Below are the code and all the weights of a small trained network. Each question names an input and a target symbol and asks about switching units off, where a switched-off unit gives its printed mean instead of its output.

import numpy as np


def w(rows, s, z=0):
    codes = np.array(rows[::2]) - 128.0
    scale = np.full(codes.shape[1], s)
    scale[-1] = z or s
    return codes * scale


def norm(h):
    return h / np.sqrt((h * h).mean(-1, keepdims=True) + 1e-5)


def f(y):
    return y / 2 * (1 + np.tanh(0.7978845608 * (y + 0.044715 * y**3)))


def softmax(a):
    e = np.exp(a - a.max(-1, keepdims=True))
    return e / e.sum(-1, keepdims=True)


def log_softmax(a):
    a = a - a.max(-1, keepdims=True)
    return a - np.log(np.exp(a).sum(-1, keepdims=True))


def net(x, mask):
    ids = ['αβγδζηθλξπστψω'.index(c) for c in x.split()]
    T = len(ids)
    res = E[ids] + P[:T]
    u = 0
    for l in range(2):
        q, k, v = (norm(res) @ M[l].T for M in (Q, K, V))
        z = softmax(np.where(np.tri(T) > 0, q @ k.T / 4**0.5, -1e9)) @ v
        res = res + np.where(mask[u], z, O[l][:, -1]) @ O[l][:, :-1]
        u += 1
        y = f(norm(res) @ A[l][:, :-1].T + A[l][:, -1])
        res = res + np.where(mask[u : u + 8], y, B[l][:, -1]) @ B[l][:, :-1]
        u += 8
    return log_softmax(norm(res)[-1] @ U[:, :-1].T + U[:, -1])


Q, K, V, O, A, B = {}, {}, {}, {}, {}, {}
E = w([
[124,108,84,135,103,182,65,96],'α',
[150,93,137,126,89,99,26,119],'β',
[136,250,121,95,167,103,133,109],'γ',
[93,175,176,82,69,34,111,168],'δ',
[139,179,169,172,142,74,83,195],'ζ',
[145,120,176,204,178,82,143,158],'η',
[152,70,79,22,206,209,120,156],'θ',
[125,177,45,126,108,114,120,156],'λ',
[240,68,96,111,108,220,98,100],'ξ',
[44,60,154,105,58,133,165,126],'π',
[119,109,167,158,175,255,111,98],'σ',
[133,127,102,109,121,114,106,176],'τ',
[162,77,107,182,87,154,170,154],'ψ',
[61,182,64,114,204,45,144,138],'ω',
],0.02)
P = w([
[173,2,135,146,196,59,129,120],'0',
[170,43,137,151,176,97,144,123],'1',
[173,74,109,115,123,112,136,126],'2',
[147,115,104,153,154,120,146,122],'3',
[149,145,133,141,128,127,125,141],'4',
[142,173,168,153,126,136,117,140],'5',
[108,195,147,143,115,150,110,122],'6',
[102,167,114,144,159,130,114,117],'7',
],0.0088)
Q[0] = w([
[156,202,122,101,88,24,105,67],'L0H0',
[61,49,176,86,15,70,123,38],'L0H0',
[237,138,68,202,131,221,162,218],'L0H0',
[99,221,194,121,168,2,167,155],'L0H0',
],0.0063)
K[0] = w([
[50,215,149,78,129,91,59,132],'L0H0',
[172,72,200,166,152,32,76,160],'L0H0',
[145,124,187,116,120,250,218,120],'L0H0',
[6,218,254,92,173,141,115,186],'L0H0',
],0.0073)
V[0] = w([
[101,95,165,75,101,179,195,255],'L0H0',
[56,123,190,134,137,147,174,131],'L0H0',
[103,124,57,158,249,215,129,111],'L0H0',
[160,168,233,84,204,40,170,82],'L0H0',
],0.0054)
O[0] = w([
[112,176,59,111,144,102,199,175,179],'L0H0',
[68,24,163,170,104,158,14,100,73],'L0H0',
[119,157,57,109,122,147,155,157,113],'L0H0',
[173,209,41,2,82,125,191,192,1],'L0H0',
],0.0084,0.004)
A[0] = w([
[79,27,127,2,129,156,191,134,101],'L0N0',
[145,138,178,196,170,140,79,37,205],'L0N1',
[102,118,81,143,38,115,138,194,184],'L0N2',
[159,117,145,193,132,182,128,72,129],'L0N3',
[169,100,177,171,55,78,74,104,190],'L0N4',
[93,191,197,176,123,21,149,192,157],'L0N5',
[110,92,119,109,139,51,211,150,132],'L0N6',
[134,93,107,208,61,64,53,50,250],'L0N7',
],0.0079,0.0022)
B[0] = w([
[137,102,170,179,177,115,96,70,142],'L0N0',
[144,170,88,109,98,123,63,136,239],'L0N1',
[84,147,145,173,198,147,121,117,182],'L0N2',
[94,121,149,8,104,158,167,150,249],'L0N3',
[94,173,122,183,178,89,128,135,216],'L0N4',
[102,77,96,104,146,158,153,120,202],'L0N5',
[54,144,79,113,108,140,96,118,165],'L0N6',
[130,138,154,175,137,82,149,177,254],'L0N7',
],0.011,0.0063)
Q[1] = w([
[112,154,112,131,142,50,93,109],'L1H0',
[212,74,161,113,92,139,42,57],'L1H0',
[51,146,95,251,246,151,131,246],'L1H0',
[68,117,144,158,140,141,217,105],'L1H0',
],0.011)
K[1] = w([
[50,230,125,190,168,32,46,117],'L1H0',
[191,107,74,111,186,53,60,41],'L1H0',
[35,200,200,143,1,178,140,115],'L1H0',
[33,157,117,122,102,91,198,99],'L1H0',
],0.0071)
V[1] = w([
[66,53,173,162,147,183,161,152],'L1H0',
[95,48,180,159,115,68,163,197],'L1H0',
[78,134,197,113,168,101,145,2],'L1H0',
[48,109,134,126,203,128,219,174],'L1H0',
],0.0075)
O[1] = w([
[51,210,144,221,132,98,131,157,237],'L1H0',
[151,122,207,128,117,190,166,186,254],'L1H0',
[128,222,197,119,208,72,105,12,73],'L1H0',
[168,144,177,78,131,139,150,3,248],'L1H0',
],0.0069,0.0086)
A[1] = w([
[255,122,68,133,137,167,84,110,8],'L1N0',
[119,94,170,176,91,194,135,157,172],'L1N1',
[183,68,115,27,136,147,92,106,54],'L1N2',
[104,177,117,121,158,158,125,117,212],'L1N3',
[79,190,149,112,76,128,68,104,112],'L1N4',
[79,114,168,51,183,145,90,141,139],'L1N5',
[77,48,138,91,93,159,128,124,149],'L1N6',
[125,125,170,196,128,127,113,208,35],'L1N7',
],0.011,0.0018)
B[1] = w([
[205,191,142,126,101,37,187,112,143],'L1N0',
[103,213,103,90,111,95,184,81,254],'L1N1',
[148,232,225,108,129,206,109,148,155],'L1N2',
[226,87,181,40,166,125,114,83,168],'L1N3',
[109,2,63,177,56,54,74,210,156],'L1N4',
[170,50,55,191,85,133,96,130,174],'L1N5',
[74,125,220,61,95,43,46,85,157],'L1N6',
[132,130,116,96,67,236,154,76,249],'L1N7',
],0.0081,0.0097)
U = w([
[247,96,167,148,243,149,127,40,213],'α',
[33,150,245,206,196,110,64,26,83],'β',
[119,111,230,19,117,183,39,68,141],'γ',
[57,130,2,229,201,168,88,76,88],'δ',
[179,34,134,81,164,174,168,218,51],'ζ',
[192,142,158,228,123,125,81,187,211],'η',
[96,92,11,130,36,154,102,187,117],'θ',
[248,90,14,150,94,90,182,102,106],'λ',
[96,137,8,29,220,137,154,69,123],'ξ',
[77,42,158,71,119,37,152,114,190],'π',
[81,198,170,151,86,220,216,76,150],'σ',
[235,225,137,6,145,99,136,172,133],'τ',
[124,131,126,109,118,125,93,113,73],'ψ',
[145,139,124,130,111,118,116,76,3],'ω',
],0.0091,0.0038)

Each question gives the input, a string of symbols that net reads in full, and the target symbol t.
The units are the heads (4 rows each of Q, K, V and O) and the neurons (one row each of A and B). Each row of codes is followed by its name. A weight is (code - 128) times the scale printed after its matrix; where a second scale follows, it is the last column's (O, A, B and U).
mask holds one flag per unit, layer by layer, with each layer's heads first. A switched-off unit (its flag False) gives its mean, the last column of its rows in O or B, instead of its output. The means were averaged over made-up inputs and are rounded, as every weight is.
A unit's drop is (log p(t) with every unit on - log p(t) with that unit switched off) / (log p(t) with every unit on - log p(t) with every unit switched off).
The circuit of an input: a set's keep is (log p(t) with only the set's units on - log p(t) with every unit switched off) / (log p(t) with every unit on - log p(t) with every unit switched off). Starting from the 12 units with the biggest drops (on a tie, the unit counted first), units are removed one at a time, each time the one whose removal leaves the highest keep (on an exact tie, the one counted first), for as long as the keep stays at least 0.8.
circuit, biggest first: the units of the circuit, biggest drop first
unit that matters most: the unit with the biggest drop
top k neurons: the k neurons with the biggest drops, biggest first
top k neurons in layer l: the k neurons of layer l with the biggest drops, biggest first
input β ψ σ ψ β λ σ, target θ: circuit, biggest first : (L0N1; L1N4; L1H0)
input ζ ψ τ, target σ: unit that matters most : L0N3
input ψ λ σ λ ζ, target δ: circuit, biggest first : (L1H0; L0N5; L0N3; L0N1)
input ψ ψ δ ψ δ ψ γ, target τ: circuit, biggest first : (L0H0; L1N7)
input σ ψ π ζ, target β: circuit, biggest first : (L1H0; L0N5; L0N0)
input ξ ζ θ, target α: top 2 neurons : (L0N0; L0N3)
input ζ δ ζ, target α: top 3 neurons in layer 0 : (L0N5; L0N1; L0N3)
input ω ψ α σ, target γ: top 3 neurons : (L0N3; L0N4; L0N7)
input β α σ, target γ: top 2 neurons : (L0N3; L1N6)
input σ λ η, target δ: top 2 neurons in layer 0 : (L0N3; L0N5)
input ψ ψ δ ψ π ξ λ, target β: circuit, biggest first : (L1H0; L0N2; L1N1)
input λ ψ ψ β λ ζ, target σ: circuit, biggest first : (L0N5; L1N7)
input λ σ α σ τ, target δ: top 3 neurons : (L0N1; L0N3; L0N2)
input ζ δ ψ ψ δ δ τ, target α: unit that matters most : L0N2
input ζ σ ψ ω σ ζ γ, target τ: circuit, biggest first : (L0H0; L1N7)
input ζ η α, target θ: top 3 neurons : (L0N1; L0N7; L0N3)
input ψ ψ σ δ η, target α: top 2 neurons in layer 0 : (L0N6; L0N7)
input ψ λ ψ η σ δ ψ ξ, target τ: top 3 neurons in layer 1 : (L1N0; L1N2; L1N7)
input λ δ α β ψ π ζ, target β: top 2 neurons : (L0N5; L0N6)
input ξ ψ ψ β, target η: circuit, biggest first : (L0N7)
input σ λ α ζ, target θ: top 3 neurons : (L0N1; L0N3; L0N7)
input λ λ β δ τ, target α: top 2 neurons : (L0N3; L0N1)
input λ λ τ, target γ: top 3 neurons in layer 1 : (L1N6; L1N2; L1N1)
input ζ ψ ζ, target σ: top 2 neurons : (L0N3; L0N5)
input δ ψ λ ψ ψ ψ δ λ, target α: top 2 neurons in layer 1 : (L1N3; L1N1)
input λ λ λ, target λ: top 2 neurons : (L0N3; L0N4)
input ψ θ π ξ, target τ: unit that matters most : L1N0
input σ ψ λ λ γ σ β λ, target δ: top 3 neurons in layer 0 : (L0N3; L0N2; L0N1)
